Below is a small trained network, with its code and all its weights. Each question gives an input and a target symbol and asks what happens when units are switched off, that is, made to give their printed mean instead of their output.

import numpy as np


def w(rows, s, z=0):
    codes = np.array(rows[::2]) - 128.0
    scale = np.full(codes.shape[1], s)
    scale[-1] = z or s
    return codes * scale


def norm(h):
    return h / np.sqrt((h * h).mean(-1, keepdims=True) + 1e-5)


def f(y):
    return y / 2 * (1 + np.tanh(0.7978845608 * (y + 0.044715 * y**3)))


def softmax(a):
    e = np.exp(a - a.max(-1, keepdims=True))
    return e / e.sum(-1, keepdims=True)


def log_softmax(a):
    a = a - a.max(-1, keepdims=True)
    return a - np.log(np.exp(a).sum(-1, keepdims=True))


def net(x, mask):
    ids = ['αβγδεζηθλπστφω'.index(c) for c in x.split()]
    T = len(ids)
    res = E[ids] + P[:T]
    q, k, v = (norm(res) @ M[0].T for M in (Q, K, V))
    z = softmax(np.where(np.tri(T) > 0, q @ k.T / 2**0.5, -1e9)) @ v
    res = res + np.where(mask[0], z, O[0][:, -1]) @ O[0][:, :-1]
    y = f(norm(res) @ A[0][:, :-1].T + A[0][:, -1])
    res = res + np.where(mask[1:17], y, B[0][:, -1]) @ B[0][:, :-1]
    return log_softmax(norm(res)[-1] @ U[:, :-1].T + U[:, -1])


Q, K, V, O, A, B = {}, {}, {}, {}, {}, {}
E = w([
[60,2,94],'α',
[210,105,132],'β',
[84,181,126],'γ',
[106,223,6],'δ',
[134,10,120],'ε',
[6,245,132],'ζ',
[216,108,145],'η',
[165,165,119],'θ',
[125,73,225],'λ',
[88,183,127],'π',
[125,145,185],'σ',
[98,186,123],'τ',
[117,63,204],'φ',
[86,182,129],'ω',
],0.0084)
P = w([
[63,119,250],'0',
[97,162,174],'1',
[87,189,144],'2',
[93,187,127],'3',
[111,179,108],'4',
[119,179,100],'5',
[145,179,83],'6',
[163,186,71],'7',
[169,185,67],'8',
[183,192,61],'9',
[186,191,56],'10',
],0.0014)
Q[0] = w([
[238,71,65],'h1',
[253,215,71],'h1',
],0.0049)
K[0] = w([
[254,153,43],'h1',
[192,243,100],'h1',
],0.0057)
V[0] = w([
[150,74,48],'h1',
[51,1,124],'h1',
],0.0031)
O[0] = w([
[143,3,111,11],'h1',
[201,245,231,35],'h1',
],0.0027,0.0013)
A[0] = w([
[86,123,109,95],'n1',
[148,116,142,128],'n2',
[106,203,169,142],'n3',
[105,191,140,87],'n4',
[219,137,110,48],'n5',
[41,198,160,72],'n6',
[145,156,152,68],'n7',
[94,47,85,197],'n8',
[126,79,114,131],'n9',
[115,141,159,31],'n10',
[141,112,99,2],'n11',
[211,139,129,131],'n12',
[144,97,100,53],'n13',
[51,185,38,163],'n14',
[146,205,152,116],'n15',
[103,143,254,81],'n16',
],0.0069,0.0044)
B[0] = w([
[247,58,160,113],'n1',
[106,165,121,131],'n2',
[113,16,74,203],'n3',
[122,80,198,147],'n4',
[136,28,181,121],'n5',
[189,63,209,174],'n6',
[126,129,80,108],'n7',
[179,93,240,172],'n8',
[184,124,217,128],'n9',
[184,129,82,95],'n10',
[191,71,120,84],'n11',
[85,76,214,155],'n12',
[207,137,188,94],'n13',
[217,144,159,252],'n14',
[100,25,151,173],'n15',
[198,152,2,201],'n16',
],0.0048,0.0034)
U = w([
[118,7,254,230],'α',
[199,132,180,254],'β',
[56,129,131,2],'γ',
[113,205,59,120],'δ',
[56,138,135,2],'ε',
[20,191,200,123],'ζ',
[55,129,137,2],'η',
[60,130,140,2],'θ',
[52,128,136,2],'λ',
[74,140,128,2],'π',
[90,24,42,152],'σ',
[54,138,137,2],'τ',
[59,131,131,2],'φ',
[52,135,134,2],'ω',
],0.0082,0.0055)

Each question gives the input, a string of symbols that net reads in full, and the target symbol t.
The units are the heads (2 rows each of Q, K, V and O) and the neurons (one row each of A and B). Each row of codes is followed by its name. A weight is (code - 128) times the scale printed after its matrix; where a second scale follows, it is the last column's (O, A, B and U).
mask holds one flag per unit, heads first, then neurons. A switched-off unit (its flag False) gives its mean, the last column of its rows in O or B, instead of its output. The means were averaged over made-up inputs and are rounded, as every weight is.
A unit's drop is (log p(t) with every unit on - log p(t) with that unit switched off) / (log p(t) with every unit on - log p(t) with every unit switched off).
The circuit of an input: a set's keep is (log p(t) with only the set's units on - log p(t) with every unit switched off) / (log p(t) with every unit on - log p(t) with every unit switched off). Starting from the 12 units with the biggest drops (on a tie, the unit counted first), units are removed one at a time, each time the one whose removal leaves the highest keep (on an exact tie, the one counted first), for as long as the keep stays at least 0.8.
units of the circuit, in order: the units of the circuit, biggest drop first
unit that matters most: the unit with the biggest drop
k most important neurons: the k neurons with the biggest drops, biggest first
drop when u is switched off: that unit's drop, to one decimal
input γ τ β δ τ π θ θ θ φ π, target β: 2 most important neurons	(n14; n12)
input τ λ γ, target α: units of the circuit, in order	(n6; n3)
input φ σ ε α τ β ω θ π τ, target β: 3 most important neurons	(n14; n6; n12)
input θ ω τ π ω γ θ γ, target β: 3 most important neurons	(n14; n12; n6)
input γ η λ σ θ θ θ η ζ γ, target β: 4 most important neurons	(n14; n6; n12; n5)
input η η ε θ λ θ θ θ λ π, target α: 2 most important neurons	(n6; n16)
input φ ω π σ θ, target α: unit that matters most	n5
input ω λ λ α β δ β π θ, target α: 3 most important neurons	(n5; n12; n16)
input η θ ω, target α: units of the circuit, in order	(n6; n3)
input τ σ β ε σ θ θ λ π π, target β: 3 most important neurons	(n14; n6; n12)
input α σ β ω θ θ η ω θ ω, target β: 2 most important neurons	(n14; n12)
input θ τ α θ β φ λ, target β: drop when n2 is switched off	0.1
input θ λ θ ζ η π, target α: drop when n16 is switched off	0.2
input φ θ φ α τ π φ τ σ ε γ, target α: drop when n16 is switched off	0.3
